The symbols move the elements like this.
tn: te>lg, fo>rj
zm: te>fg, fo>bh
qb: te>bq, fo>tc
pz: te>tr, fo>cm
br: te>cm, fo>tr
nt: te>ms, fo>dz
zb: te>tn, fo>sq
tr: te>gh, fo>br
bg: te>tc, fo>bq
bq: te>lh, fo>bg
cm: te>gq, fo>pz
sd: te>dz, fo>ms
ff: te>dj, fo>mp
lh: te>rh, fo>gn
jt: te>gn, fo>rh
bh: te>zb, fo>zm
qp: te>jt, fo>rf
rf: te>td, fo>qp
rj: te>sq, fo>tn
td: te>br, fo>gh
jg: te>mp, fo>dj
rh: te>rf, fo>jt
qg: te>bt, fo>sg
mp: te>qg, fo>ff
gn: te>bg, fo>lh
bt: te>bh, fo>fg
gh: te>qp, fo>td
lt: te>rj, fo>lg
ms: te>qb, fo>sd
tc: te>sd, fo>qb
tl: te>pz, fo>gq
fg: te>sg, fo>bt
sq: te>zm, fo>zb
lg: te>nt, fo>lt
dj: te>hz, fo>jg
dp: te>jg, fo>hz
gq: te>dp, fo>tl
hz: te>tl, fo>dp
sg: te>ff, fo>qg
dz: te>lt, fo>nt

The rows follow the links: the fewer symbols apart two elements are, the more alike their rows tend to be.

Each row is also shifted at random along 4 hidden directions that mean nothing.

Some elements, each with a row of numbers:
nt: -6	-4	-15	3	-13	-45	0	9	19	5	-34	-18	3	-18	-11	2	-3	-13	20	-25	20	-25	-19	0	-3	22	-1	16	7	34	6	-2	1	-16	-13	-26	36	-12	5	7	-23	5	37	14	-28	41
lt: 11	17	19	-10	14	22	4	-26	-24	-25	21	21	-16	17	-14	24	4	3	-14	24	-20	35	26	-12	-14	-8	1	12	-9	-2	-6	0	0	0	7	2	-20	11	20	17	6	10	1	18	-9	-27
qg: 5	-10	9	-8	17	12	1	12	-14	3	6	-34	-21	-6	-23	24	-32	-3	7	9	-16	1	-49	16	-39	2	-2	7	-25	-55	-1	-22	-13	29	-12	7	2	-19	19	11	14	15	-20	0	-12	-3
tn: 1	-12	-11	-2	-8	-36	-2	17	5	3	-31	-34	-12	-20	-28	25	-19	-10	20	-13	4	-15	-42	7	-27	22	0	19	-6	-1	4	-16	-7	3	-16	-25	36	-23	12	14	-13	17	22	15	-37	33
gq: -5	3	15	-15	17	20	-9	-9	4	7	22	0	-9	-3	4	-6	-1	14	4	6	-17	-5	-18	-6	10	-18	-6	-8	-20	-38	-2	11	-7	20	-4	11	-14	-3	2	-11	14	-3	-11	4	4	-6
rh: -12	9	-5	1	-16	6	-4	-11	15	0	-5	-3	-14	4	-9	17	20	0	17	12	13	-7	-4	-6	40	-30	-21	-5	-1	-13	-17	2	-1	-18	-4	-17	-7	-24	2	-11	-19	2	12	-4	-11	21
lg: 6	-2	-14	10	-14	-23	9	12	-8	-6	-22	-1	16	-2	-5	2	-4	-8	-2	-10	15	10	21	2	-18	28	14	9	14	46	13	-8	9	-13	5	-12	23	9	1	13	-8	4	15	8	-8	4
ff: 15	-8	-16	0	-2	-12	4	4	5	8	-19	-10	-10	-21	2	8	-20	-22	-4	-2	21	-1	-20	1	-10	-2	0	-15	9	7	24	1	-16	12	-15	-18	-2	1	-15	-10	18	-17	-3	4	-6	12
rj: 18	13	13	-3	19	12	7	-24	-17	-17	19	18	-25	16	-11	7	-13	-16	-21	12	-14	10	-1	2	-19	-16	-9	6	0	-14	-10	4	-10	3	-13	15	-16	4	12	19	-1	0	-8	16	5	-18
rf: -7	10	2	8	-6	17	0	-15	3	-3	18	27	5	13	14	-10	24	3	-7	12	9	-1	26	-7	37	-32	-9	-11	11	-4	-17	11	3	-13	5	7	-22	-1	-12	-9	-8	-10	-7	-10	20	-8
bq: -3	7	-14	22	-18	4	11	-4	-2	-8	-5	20	9	21	4	-2	13	-10	-12	10	22	6	34	5	15	-13	-7	-5	27	16	-17	1	13	-30	9	0	-8	-4	-6	2	-23	-7	1	-16	16	-6
tc: -10	13	18	-11	20	10	-6	-8	12	-15	17	4	-4	18	-2	-9	19	8	2	-10	-26	-8	7	-2	3	2	-1	7	-17	15	-7	5	12	-9	14	15	3	0	29	11	-11	12	1	-4	3	-8
tl: -8	-18	-20	8	-27	-15	2	22	3	23	-24	-24	6	-27	-8	15	-9	0	23	8	21	-9	-34	6	10	-3	-4	-5	4	-37	-9	-12	-8	12	-12	-23	12	-25	-17	-16	-1	0	3	-4	-19	29
cm: -3	2	12	-6	9	10	-7	-16	5	15	27	25	1	-2	20	-25	11	17	1	-1	-14	-20	0	-9	34	-18	-7	-2	-5	-23	-18	20	-2	12	-10	18	-14	12	-14	-17	4	-10	-7	7	12	-4
zm: 21	5	0	-16	8	-16	0	-23	-6	-3	-6	8	-21	-22	-9	20	-11	-13	0	3	-1	6	-7	-17	-5	1	-4	8	-4	9	14	12	-17	12	-27	-21	-1	12	-3	6	13	-9	22	37	-32	13
gn: -24	5	10	0	-13	9	-4	5	-13	-3	10	12	16	10	-8	3	22	34	17	12	-16	9	22	-3	19	3	1	17	-12	-12	-24	-5	18	-9	18	6	6	-7	12	1	-18	20	12	-3	-7	-7
pz: -10	-16	-15	10	-27	-9	0	27	5	18	-18	-19	19	-15	3	-1	2	5	15	2	16	-6	-14	7	13	2	0	-8	8	-17	-1	-9	2	2	3	-13	8	-17	-15	-14	0	-2	-4	-15	2	14
sq: 24	10	8	-6	14	-2	7	-27	-14	-11	12	31	-17	-1	-4	2	-8	-13	-18	9	-5	9	8	-8	-10	-5	-3	9	7	5	-3	13	-10	8	-21	5	-11	18	-5	12	5	-6	7	29	-7	-15

Start here and follow the symbols in turn, left to right. Where do you end up?
Answer with the element's name.
-9	3	6	-2	5	8	-8	-13	11	14	22	17	-4	0	15	-19	13	11	8	3	-5	-26	-7	-5	40	-31	-15	-3	-2	-32	-25	17	-4	2	-12	12	-18	0	-9	-15	-6	-8	-4	1	8	3
te fo: pz
-24	-7	0	7	-22	0	-4	17	-2	11	-3	6	34	1	7	-14	25	31	16	3	-1	-1	22	1	25	15	9	8	-1	6	-15	-2	15	-9	21	2	10	2	-4	-13	-10	11	6	-11	4	5
fo fo: qp
15	-15	-11	22	-4	-26	11	11	-21	13	3	13	14	-5	-5	-22	-33	-7	-9	-7	2	-20	-16	24	-29	13	4	20	30	-20	-20	-9	0	7	-24	24	23	5	-10	16	-20	2	-6	12	10	-1
fo te: zm
-6	13	24	-17	39	15	-11	-11	26	-23	17	-17	-23	29	0	-10	6	-11	-11	-23	-19	-19	-13	7	-13	-7	-10	-6	-21	18	10	3	3	-10	12	22	-3	-7	36	19	-8	8	-11	-13	14	-9
fo te te: bq
2	1	-17	22	-16	-9	11	13	1	-8	-12	1	1	18	-9	-2	-6	-23	-12	0	22	-2	8	18	-9	-5	-7	-3	28	13	-10	-12	4	-28	2	6	6	-14	4	10	-30	1	-3	-16	12	-1
te fo fo: qb
10	-11	-18	13	-17	-7	6	16	1	15	-19	-9	12	-12	11	-7	-12	-11	-4	0	24	-2	-5	5	0	3	3	-15	17	2	12	-4	-6	6	-7	-7	3	0	-24	-16	9	-16	-12	-14	10	6
te te fo: cm
-25	-7	-6	5	-6	4	-9	29	27	8	-13	-38	11	4	5	-5	9	3	14	-17	7	-16	-19	15	8	1	1	-15	-10	-1	7	-13	9	-6	20	-1	13	-21	8	-7	-5	7	-12	-37	13	15
fo te: br
-12	9	-8	11	-30	17	5	-2	-5	-8	-6	0	-10	14	-21	36	15	-2	6	32	18	19	8	-3	25	-31	-19	0	8	-29	-28	-11	2	-20	6	-17	-20	-27	3	-5	-19	7	6	-12	-9	7
fo te te: tc
10	-10	4	-3	23	1	3	12	-10	2	1	-23	-5	-3	-3	-5	-29	-8	-10	-9	-11	-1	-25	17	-45	17	10	1	-5	-11	12	-10	-8	18	0	16	10	1	10	12	14	6	-23	-5	9	-9
fo te te: ff
13	-14	-17	6	-5	-29	-1	8	17	19	-23	-9	5	-25	15	-17	-14	-21	-2	-19	19	-23	-21	2	4	5	2	-16	17	16	22	6	-8	8	-24	-15	13	5	-26	-14	11	-20	4	4	2	20
te te: tl
-3	0	-16	19	-19	-25	4	2	12	2	-17	3	3	3	-2	-8	6	-16	5	-11	25	-28	-2	7	17	-8	-9	2	24	17	-14	1	4	-29	-14	-8	13	-12	-5	3	-35	-1	19	1	-2	24
te te fo: gn
23	-3	-9	5	1	11	13	-6	-14	-6	-6	0	-16	0	-4	20	-21	-24	-20	17	14	24	2	3	-24	-9	-1	-18	13	-3	18	-7	-13	15	-9	-10	-18	3	-9	1	27	-15	-17	-1	4	-13
fo fo te: ff
-12	4	5	-13	-1	-14	-16	-18	27	12	5	13	5	-17	15	-15	29	15	22	-14	-2	-30	-5	-21	54	-16	-11	-4	-9	6	-9	27	-1	-4	-13	-13	-5	1	-11	-20	-6	-10	28	18	-16	24
fo fo fo: gh
